Here is a tiny trained network, its code and every weight. The questions are about switching its units off for an input and a target symbol, where a switched-off unit gives its printed mean instead of its output.

import numpy as np


def w(rows, s, z=0):
    codes = np.array(rows[::2]) - 128.0
    scale = np.full(codes.shape[1], s)
    scale[-1] = z or s
    return codes * scale


def norm(h):
    return h / np.sqrt((h * h).mean(-1, keepdims=True) + 1e-5)


def f(y):
    return np.maximum(y, 0)


def softmax(a):
    e = np.exp(a - a.max(-1, keepdims=True))
    return e / e.sum(-1, keepdims=True)


def log_softmax(a):
    a = a - a.max(-1, keepdims=True)
    return a - np.log(np.exp(a).sum(-1, keepdims=True))


def net(x, mask):
    ids = ['ΘΛΞΨαβγδεζημστφω'.index(c) for c in x.split()]
    T = len(ids)
    res = E[ids] + P[:T]
    u = 0
    for l in range(2):
        q, k, v = (norm(res) @ M[l].T for M in (Q, K, V))
        z = softmax(np.where(np.tri(T) > 0, q @ k.T / 3**0.5, -1e9)) @ v
        res = res + np.where(mask[u], z, O[l][:, -1]) @ O[l][:, :-1]
        u += 1
        y = f(norm(res) @ A[l][:, :-1].T + A[l][:, -1])
        res = res + np.where(mask[u : u + 8], y, B[l][:, -1]) @ B[l][:, :-1]
        u += 8
    return log_softmax(norm(res)[-1] @ U[:, :-1].T + U[:, -1])


Q, K, V, O, A, B = {}, {}, {}, {}, {}, {}
E = w([
[128,61,137],'Θ',
[169,143,169],'Λ',
[126,143,137],'Ξ',
[136,138,136],'Ψ',
[139,98,124],'α',
[127,94,141],'β',
[174,74,128],'γ',
[112,124,141],'δ',
[144,99,114],'ε',
[138,79,147],'ζ',
[214,127,132],'η',
[141,106,153],'μ',
[111,104,143],'σ',
[127,107,134],'τ',
[5,178,35],'φ',
[112,139,175],'ω',
],0.018)
P = w([
[16,191,59],'0',
[226,3,125],'1',
[241,15,153],'2',
[231,35,141],'3',
[242,42,151],'4',
[234,37,135],'5',
[238,41,158],'6',
[250,31,135],'7',
[225,37,137],'8',
[233,17,126],'9',
],0.0043)
Q[0] = w([
[188,113,154],'L0H1',
[39,249,80],'L0H1',
[196,64,61],'L0H1',
],0.016)
K[0] = w([
[8,114,99],'L0H1',
[220,130,226],'L0H1',
[120,167,33],'L0H1',
],0.016)
V[0] = w([
[234,230,48],'L0H1',
[122,145,254],'L0H1',
[187,32,98],'L0H1',
],0.012)
O[0] = w([
[197,247,152,2],'L0H1',
[42,122,206,69],'L0H1',
[75,197,16,141],'L0H1',
],0.013,0.0083)
A[0] = w([
[67,137,114,129],'L0N1',
[255,115,146,106],'L0N2',
[152,115,44,3],'L0N3',
[152,138,111,149],'L0N4',
[69,199,105,200],'L0N5',
[170,24,162,83],'L0N6',
[182,22,176,105],'L0N7',
[138,156,215,59],'L0N8',
],0.014,0.0042)
B[0] = w([
[226,191,114,154],'L0N1',
[41,187,186,211],'L0N2',
[130,1,206,164],'L0N3',
[132,138,142,153],'L0N4',
[97,204,98,161],'L0N5',
[25,230,104,233],'L0N6',
[18,216,68,244],'L0N7',
[131,38,41,134],'L0N8',
],0.009,0.011)
Q[1] = w([
[53,28,33],'L1H1',
[219,122,254],'L1H1',
[97,190,207],'L1H1',
],0.0097)
K[1] = w([
[165,116,199],'L1H1',
[171,54,4],'L1H1',
[128,167,79],'L1H1',
],0.012)
V[1] = w([
[73,56,252],'L1H1',
[179,198,209],'L1H1',
[17,219,148],'L1H1',
],0.011)
O[1] = w([
[121,154,250,94],'L1H1',
[183,185,133,69],'L1H1',
[60,204,128,254],'L1H1',
],0.023,0.0086)
A[1] = w([
[43,164,112,156],'L1N1',
[69,196,114,128],'L1N2',
[154,72,60,118],'L1N3',
[94,85,127,129],'L1N4',
[122,157,45,103],'L1N5',
[172,133,201,169],'L1N6',
[107,67,155,179],'L1N7',
[134,193,249,254],'L1N8',
],0.019,0.0087)
B[1] = w([
[168,197,98,254],'L1N1',
[179,188,138,225],'L1N2',
[128,106,253,167],'L1N3',
[166,96,101,164],'L1N4',
[161,188,148,185],'L1N5',
[239,83,125,133],'L1N6',
[170,132,124,170],'L1N7',
[193,13,133,204],'L1N8',
],0.017,0.016)
U = w([
[88,157,104,85],'Θ',
[203,148,186,125],'Λ',
[102,81,102,174],'Ξ',
[153,99,224,150],'Ψ',
[209,76,105,156],'α',
[62,96,200,169],'β',
[173,69,135,200],'γ',
[55,133,146,66],'δ',
[214,108,157,254],'ε',
[164,144,194,163],'ζ',
[253,169,76,12],'η',
[63,117,78,46],'μ',
[144,141,141,124],'σ',
[127,68,108,224],'τ',
[183,93,44,108],'φ',
[76,179,228,15],'ω',
],0.028,0.0078)

Each question gives the input, a string of symbols that net reads in full, and the target symbol t.
The units are the heads (3 rows each of Q, K, V and O) and the neurons (one row each of A and B). Each row of codes is followed by its name. A weight is (code - 128) times the scale printed after its matrix; where a second scale follows, it is the last column's (O, A, B and U).
mask holds one flag per unit, layer by layer, with each layer's heads first. A switched-off unit (its flag False) gives its mean, the last column of its rows in O or B, instead of its output. The means were averaged over made-up inputs and are rounded, as every weight is.
A unit's drop is (log p(t) with every unit on - log p(t) with that unit switched off) / (log p(t) with every unit on - log p(t) with every unit switched off).
The circuit of an input: a set's keep is (log p(t) with only the set's units on - log p(t) with every unit switched off) / (log p(t) with every unit on - log p(t) with every unit switched off). Starting from the 12 units with the biggest drops (on a tie, the unit counted first), units are removed one at a time, each time the one whose removal leaves the highest keep (on an exact tie, the one counted first), for as long as the keep stays at least 0.8.
units of the circuit, in order: the units of the circuit, biggest drop first
most important unit: the unit with the biggest drop
k most important neurons: the k neurons with the biggest drops, biggest first
top k neurons in layer l: the k neurons of layer l with the biggest drops, biggest first
drop when u is switched off: that unit's drop, to one decimal
input γ Θ σ δ Ψ μ Θ Θ, target φ: top neuron in layer 0	[L0N5]
input δ τ δ δ β α ω τ, target ω: units of the circuit, in order	[L0N7; L0H1]
input ε Θ Ψ τ Ξ, target α: 3 most important neurons	[L0N7; L0N6; L0N3]
input γ ε γ η, target φ: units of the circuit, in order	[L0H1; L1H1]
input ζ Ψ τ Ψ η γ, target τ: units of the circuit, in order	[L0H1; L1H1; L0N2]
input Θ γ η ω, target τ: units of the circuit, in order	[L0H1; L1H1; L0N7; L0N2]
input γ δ δ Λ γ η Ξ β α α, target φ: 2 most important neurons	[L0N6; L0N7]
input ε μ η Θ η β δ α η μ, target α: 2 most important neurons	[L0N7; L0N6]
input γ Ψ τ Ψ, target φ: top 4 neurons in layer 0	[L0N6; L0N7; L0N2; L0N3]
input β δ η δ μ γ α η, target μ: units of the circuit, in order	[L0H1; L1H1; L1N8; L0N2]
input ζ Λ η μ μ τ η η β, target Ξ: units of the circuit, in order	[L0H1; L1H1; L0N2]
input γ τ ε δ, target φ: top 2 neurons in layer 1	[L1N2; L1N1]
input δ Ψ γ η τ η Θ η μ, target ω: top 2 neurons in layer 0	[L0N7; L0N6]
input ε η δ δ δ Ψ η, target α: top 3 neurons in layer 0	[L0N7; L0N6; L0N3]
input β μ τ, target μ: most important unit	L0H1
input τ τ ζ, target Θ: top 2 neurons in layer 0	[L0N6; L0N7]
input Λ η μ η μ ω τ ω, target ε: top 2 neurons in layer 0	[L0N6; L0N7]
input Λ μ Ξ δ σ τ, target ε: top 3 neurons in layer 0	[L0N6; L0N7; L0N8]
input Ψ τ η τ ε δ Θ η δ, target Λ: 2 most important neurons	[L1N8; L0N7]
input τ ε Ψ Ψ δ η Ψ ε α, target Θ: units of the circuit, in order	[L1H1]
input ω δ μ σ μ η, target Ψ: drop when L1N8 is switched off	0.2
input β μ Θ ζ ω ω τ η δ ζ, target μ: drop when L0H1 is switched off	0.4
input β ω τ τ Θ ζ μ, target μ: drop when L0N2 is switched off	0.1
input Λ η Θ, target ε: drop when L0N6 is switched off	0.4
